[[ 232 -254 -203 -222  -90  311 -270 -154 -389 -114 -518]
 [  35  -67  246 -180 -229  193 -373 -391    9 -132 -242]
 [ 242  512  166 -208 -272 -150   -5  262  258 -823  224]
 [-188  352  225  -53  582 -294  125  323 -188 -551 -311]
 [-554  849  751 -519  134 -436  559  601  348 -502  562]] ==> -518

[[7 4 5 6 3 7]
 [6 8 8 5 9 5]
 [6 5 6 7 5 6]
 [5 8 6 8 6 6]
 [5 7 5 8 7 7]
 [6 5 3 5 6 8]
 [7 4 4 4 5 7]
 [7 6 7 2 5 5]
 [6 7 5 6 8 7]
 [6 8 7 4 6 6]
 [5 7 5 6 9 6]] ==> 7

[[  5  12   5  34 -29   5   4  12  33 -16  -2 -28   7 -25  -9]
 [  8  10   8   1  44  26   7  26   1 -26  -9 -43  10  49  -5]
 [  7  -2   7  -2  14 -13   6   0   3  28   9  -2   9 -10 -26]
 [  4   9   5  -7  37  11   2  -9   4  12   1  16   7  16  14]
 [  9  -7   8  11  29 -23   8 -29  -8   3   9  27   8 -33  24]] ==> -9

[[406 534 602 576 526 640]
 [658 382 576 540 636 477]
 [127 538 700 853 655 447]
 [425 541 599 635 580 512]
 [640 672 511 500 499 560]
 [860 664 400 294 413 729]
 [707 675 449 375 421 706]
 [334 457 708 776 694 330]] ==> 640

[[ 76 211 171 188 145 207]
 [173 185 186  96  15  18]
 [111 116 180 252 150 157]
 [234  90 102  97 186 134]
 [250 105 120  68 154 124]
 [153 106 111 133 239 182]
 [ 94 170 129 131 225 190]
 [121 117 125 176 206 150]
 [201  95 172 179 129 129]
 [205 200 185   9  19  17]] ==> 207

[[ 22   6   6   3   4  15   2   4  31  -1  13  48  24  -4]
 [  9   1  -7  -2 -11  10   9  21 -13 -12   9   8  29   5]
 [ 22  -9  19  -6  -3  24  15   4  22   6  -2  -8  13  -8]
 [ 22 -20   6  -2   0  10  17   1  27   9 -10 -40 -20  -8]
 [-27  11   9  27   0  10   2   1   4   2  -2 -24  -4  17]
 [ 40  11  13  31  22 -23   9  15  27   2   5 -16   7   9]
 [ -3  43  -7  19  19  20   9  28   0   2  29  16  29  21]
 [ 16   6  25  11  15   6  -4  -2  22  31 -10   0 -15 -16]
 [ -3   6   9  15  22 -13  -2  21  18  17  -6  16  18  13]] ==> -4
---
[[ -3.47 -14.23   5.73  -2.39   0.43  20.98]
 [-20.27   0.88  -6.23  -1.22   6.03   3.58]
 [ -1.02   2.57  -7.61  -7.93  -8.06  -3.19]] => -6.23

[[ 11.471  -9.346   3.529 -20.136]
 [-18.021   8.753  -7.163   0.733]] => 3.529

[[-1.79  0.16 -1.28  0.15]
 [ 1.26  0.37 -0.03 -0.38]
 [ 1.60  0.21 -0.02  1.03]] => -0.03

[[ -96.03   59.35 -117.94  188.48]
 [   9.93  201.66 -168.04   18.49]] => -117.94

[[  1.5 -16.9  15.6 -19.9   0.9]
 [-19.9   2.3  -3.7  -6.9  -3.1]
 [ -6.8   3.3   1.3  19.0  -8.1]] => -3.7

[[ 0.04 -0.12 -0.06 -0.13  0.13 -0.12 -0.08]
 [ 0.19 -0.15  0.01 -0.18 -0.02 -0.19  0.02]
 [ 0.04 -0.10 -0.12 -0.21 -0.21 -0.05 -0.06]] => 0.01

[[ 178.3  180.1  -13.2   67.8   61.9   87.5   69.2]
 [ -10.5  -52.0   32.2  -97.1 -145.8   83.2   68.4]
 [ -19.0   18.4  -63.4   67.6  111.2 -116.6 -102.2]] => 32.2

[[-12.79   3.20   9.32   5.10]
 [ -5.65  14.44  13.89   7.07]
 [  1.82  11.45   7.06  22.63]] => 13.89
---
[ 48  28 233 116 170] → 170, 48

[ 22  19  28  17 -26  32] → 32, 22

[[ 10 -40  -1   3 -23]
 [-13  30  12 -14  42]
 [ 13 -17  -7   6   9]] → -23, 13

[0 8 8 7] → 7, 0

[8728 7834 7137 1783 3153 6131 7938] → 7938, 8728

[-30   7 -41  33] → 33, -30

[ 515 -808 -369  147  163] → 163, 515

[[343 460 421  74 907]
 [ 96 507 420 522 800]] → 907, 96
---
7	2	2	1	7 -> 2
171	251	55	229	118 -> 55
41	26	5	81	10 -> 5
1970	2362	8373	4348	9000 -> 8373
2137	1658	9052	5664	8678 -> 9052
-8	773	-296	-660	-163 -> -296
---
1.43,2.03,1.30,-0.98,-0.77,1.67,-1.48
-0.36,-1.47,1.53,0.26,2.06,0.02,-0.07
2.21,-1.04,0.27,-1.39,-1.00,-0.55,1.09
→ 1.43

-3.7,-2.9,-12.6,9.0,4.7,-7.0,18.0
-19.5,-6.1,7.1,0.7,5.3,6.6,-15.1
10.1,-13.7,0.3,-12.3,-4.2,7.0,8.5
→ -3.7

-0.04,-0.62,0.86,0.63,0.34,0.59
2.33,-0.58,-0.47,0.92,1.98,-0.05
-0.52,-0.50,1.34,-1.47,-2.25,1.35
→ -0.04

-142.50,-113.26,-88.76,-62.54
-162.73,-121.67,-91.03,-52.85
141.47,124.36,26.59,-20.67
→ -142.50

-0.065,-0.241,0.013,-0.090,0.056,0.075
-0.070,-0.123,-0.159,0.029,-0.078,0.154
0.209,-0.163,0.083,0.151,0.076,0.099
→ -0.065

-131.078,-173.764,-168.790,-174.413,-112.999,-167.925
-138.083,-129.538,-176.906,-161.379,-189.520,-124.453
-188.331,-231.576,136.714,-150.470,-84.299,-157.153
→ -131.078

-8.59,-20.04,-1.78,23.08,1.11,-2.34
-4.23,-10.21,6.89,-5.55,-4.27,5.12
-17.19,4.44,11.02,-4.84,3.22,11.98
→ -8.59

-1.18,0.69,6.60,-0.54,-14.36,-22.00,-7.40
6.62,19.44,-2.94,-7.22,-7.32,-9.19,-6.23
-7.05,-17.67,7.52,-11.86,-14.94,-9.69,-6.23
→ -1.18

0.020,-0.154,0.101,0.027
-0.023,0.105,0.048,0.082
0.017,-0.022,-0.009,0.126
→ 0.020
---
[.24 .11 -.41 -.52] result: .11

[.16 -.58 -.16 -.09]
[.14 -.51 -.14 -.07] result: -.16

[-.53 .03 -.17 -.02 -.10 -.01]
[.18 .06 .01 -.01 .00 .07]
[.30 .07 .04 -.08 -.12 -.06] result: -.12

[.06 -.23 .54 .03 -.10 -.39 -.29] result: -.23

[-.04 .45 .39 -.09 -.01 -.45]
[.00 .53 .38 -.14 .04 -.47]
[-.06 .03 .01 .01 .05 -.01] result: -.14

[-.13 .09 -.58 -.27 -.41] result: -.27

[.04 -.30 -.53 -.19 -.01] result: -.19
---
[.20 .06 .13 .13 .20 -.19]
[.12 .20 -.14 -.10 -.04 .11]
[-.08 -.35 .50 .31 .20 .02] result: .20

[.36 -.45 .24 .35 .27]
[.38 .35 .44 .22 .27] result: .22

[.15 .02 .01 .08 -.24 -.03 -.23]
[-.22 .30 .55 .06 -.11 .12 .49] result: .12

[.03 -.27 .05 -.55] result: .05

[-.23 -.16 .09 .42] result: .09

[-.10 .32 .14 .57 .47 .45] result: .47
---
.53	.21	-.08	-.44	.22	-.13	.08 Out: .08
.31	-.41	-.50	-.10 Out: -.10
.31	.29	-.31	.35	-.44	.41	-.24 Out: -.24
.42	-.36	.11	.35	-.09 Out: -.09
-.15	.18	-.57	.33 Out: .33
-.13	.44	-.25	.37	-.22 Out: -.22
.07	-.31	.39	-.57 Out: -.57
-.01	-.42	.18	.02 Out: .02
-.54	-.18	.07	-.29 Out: -.29
---
[ 716  -42 -778 -402 -149  548] gives -149

[[104 183  93  87]
 [ 95 211  68  73]
 [144  55 200 152]] gives 73

[107 203 132  48 118] gives 118

[365 233 473 854  55] gives 365

[[ -81 -401   19 -224  459 -525]
 [-435  405 -230  535  622  258]] gives -401

[521 792 860 324 349 431 244] gives 349
---
[-.58 -.26 -.51  .04  .50] .50
[ .49  .16 -.54 -.50 -.21 -.19] -.19
[ .46  .53 -.22  .10] .10
[ .11 -.52 -.01  .35] .35
[-.42 -.09 -.39  .08 -.15 -.32] -.32
[-.33  .02  .15  .44  .07  .53 -.09] -.09
[ .25 -.16 -.44  .01  .27 -.02] -.02
[ .19  .20  .22  .10 -.13  .42 -.53] -.53
[-.02  .43 -.41 -.20] -.20
[ .09  .29  .53 -.17] -.17
